Below is a small trained network, with its code and all its weights. Each question gives an input and a class and asks what happens when units are switched off, that is, made to give their printed mean instead of their output.

import numpy as np


def w(rows, s, z=0):
    codes = np.array(rows[::2]) - 128.0
    scale = np.full(codes.shape[1], s)
    scale[-1] = z or s
    return codes * scale


def f(y):
    return np.maximum(y, 0)


def log_softmax(a):
    a = a - a.max(-1, keepdims=True)
    return a - np.log(np.exp(a).sum(-1, keepdims=True))


def net(x, mask):
    res = np.array(x, float).reshape(1, 5) / 4 @ E
    y = f(res @ A[0][:, :-1].T + A[0][:, -1])
    res = res + np.where(mask, y, B[0][:, -1]) @ B[0][:, :-1]
    return log_softmax(res[-1] @ U[:, :-1].T + U[:, -1])


A, B = {}, {}
E = w([
[99,149,137,186,38,48,76,24],'x0',
[119,159,125,131,159,109,162,120],'x1',
[127,107,135,123,123,122,111,134],'x2',
[1,148,194,45,67,162,165,137],'x3',
[153,121,164,110,106,134,115,128],'x4',
],0.0087)
A[0] = w([
[209,118,105,179,156,107,114,122,68],'neuron 0',
[138,126,128,101,157,131,159,122,186],'neuron 1',
[123,171,129,132,154,116,136,169,217],'neuron 2',
[115,133,114,154,105,105,115,118,201],'neuron 3',
[166,115,108,87,189,186,141,246,162],'neuron 4',
[156,125,130,160,151,133,116,117,89],'neuron 5',
[71,145,152,134,104,115,133,172,5],'neuron 6',
[119,123,147,166,93,72,134,82,158],'neuron 7',
[94,142,116,149,155,127,95,124,96],'neuron 8',
[150,108,126,135,129,116,139,128,57],'neuron 9',
[148,94,97,116,129,120,133,109,108],'neuron 10',
[103,123,125,93,131,134,132,106,59],'neuron 11',
[182,131,101,147,143,111,108,123,75],'neuron 12',
[128,146,125,144,88,83,115,70,147],'neuron 13',
[167,122,111,148,127,110,130,139,46],'neuron 14',
[221,126,95,172,156,101,108,122,71],'neuron 15',
[128,116,153,130,105,131,99,132,67],'neuron 16',
[118,146,134,170,77,70,100,28,177],'neuron 17',
[30,141,145,66,87,150,142,124,23],'neuron 18',
[141,109,154,133,169,153,149,172,187],'neuron 19',
[148,118,129,101,138,128,129,151,229],'neuron 20',
],0.014,0.0016)
B[0] = w([
[38,153,215,83,63,127,176,160,211],'neuron 0',
[162,99,113,135,95,113,78,135,156],'neuron 1',
[173,104,131,125,133,101,105,119,156],'neuron 2',
[134,120,94,146,185,149,122,118,169],'neuron 3',
[255,142,9,163,174,147,58,70,238],'neuron 4',
[91,102,156,139,102,127,161,173,161],'neuron 5',
[84,130,187,123,109,114,157,138,167],'neuron 6',
[197,98,66,152,162,140,86,128,199],'neuron 7',
[172,128,157,99,115,159,118,136,141],'neuron 8',
[133,139,151,117,128,102,130,155,142],'neuron 9',
[137,143,156,109,159,86,142,124,147],'neuron 10',
[104,138,145,133,115,105,167,149,149],'neuron 11',
[64,122,197,124,111,128,180,128,181],'neuron 12',
[178,95,23,142,137,145,101,93,202],'neuron 13',
[72,123,152,121,143,126,168,137,160],'neuron 14',
[12,152,242,102,72,92,169,143,219],'neuron 15',
[145,146,129,151,186,122,186,149,145],'neuron 16',
[246,135,33,119,194,177,71,129,247],'neuron 17',
[26,147,254,121,86,87,192,166,224],'neuron 18',
[153,90,72,148,136,147,84,95,178],'neuron 19',
[101,123,54,148,133,132,125,106,157],'neuron 20',
],0.0092,0.014)
U = w([
[255,103,47,140,207,145,74,99,253],'0',
[38,144,250,95,79,78,193,194,3],'1',
],0.009,0.00054)

Each question gives the input, the list of numbers given to net, and the class t.
The units are the neurons (one row each of A and B). Each row of codes is followed by its name. A weight is (code - 128) times the scale printed after its matrix; where a second scale follows, it is the last column's (A, B and U).
mask holds one flag per neuron, in row order. A switched-off neuron (its flag False) gives its mean, the last column of its row in B, instead of its output. The means were averaged over made-up inputs and are rounded, as every weight is.
A unit's drop is (log p(t) with every unit on - log p(t) with that unit switched off) / (log p(t) with every unit on - log p(t) with every unit switched off).
top k neurons: the k neurons with the biggest drops, biggest first
drop when u is switched off: that unit's drop, to one decimal
input [7,-1,5,5,5], class 0: top neuron	neuron 17
input [-7,-3,-3,7,2], class 0: top 2 neurons	neuron 4; neuron 15
input [5,-3,-4,5,1], class 0: top 4 neurons	neuron 17; neuron 15; neuron 0; neuron 13
input [-1,3,-8,2,-2], class 1: top 3 neurons	neuron 17; neuron 4; neuron 13
input [5,4,7,-7,3], class 1: top 2 neurons	neuron 15; neuron 0
input [3,8,-3,3,3], class 0: top 4 neurons	neuron 15; neuron 0; neuron 17; neuron 12
input [-5,1,4,5,-7], class 0: top 2 neurons	neuron 4; neuron 15
input [-4,-1,-6,-6,2], class 1: top 2 neurons	neuron 15; neuron 0
input [8,-1,-6,6,1], class 0: drop when neuron 17 is switched off	0.5
input [1,-2,8,-2,0], class 1: drop when neuron 4 is switched off	1.1
input [-5,-3,5,-8,5], class 1: drop when neuron 15 is switched off	0.3
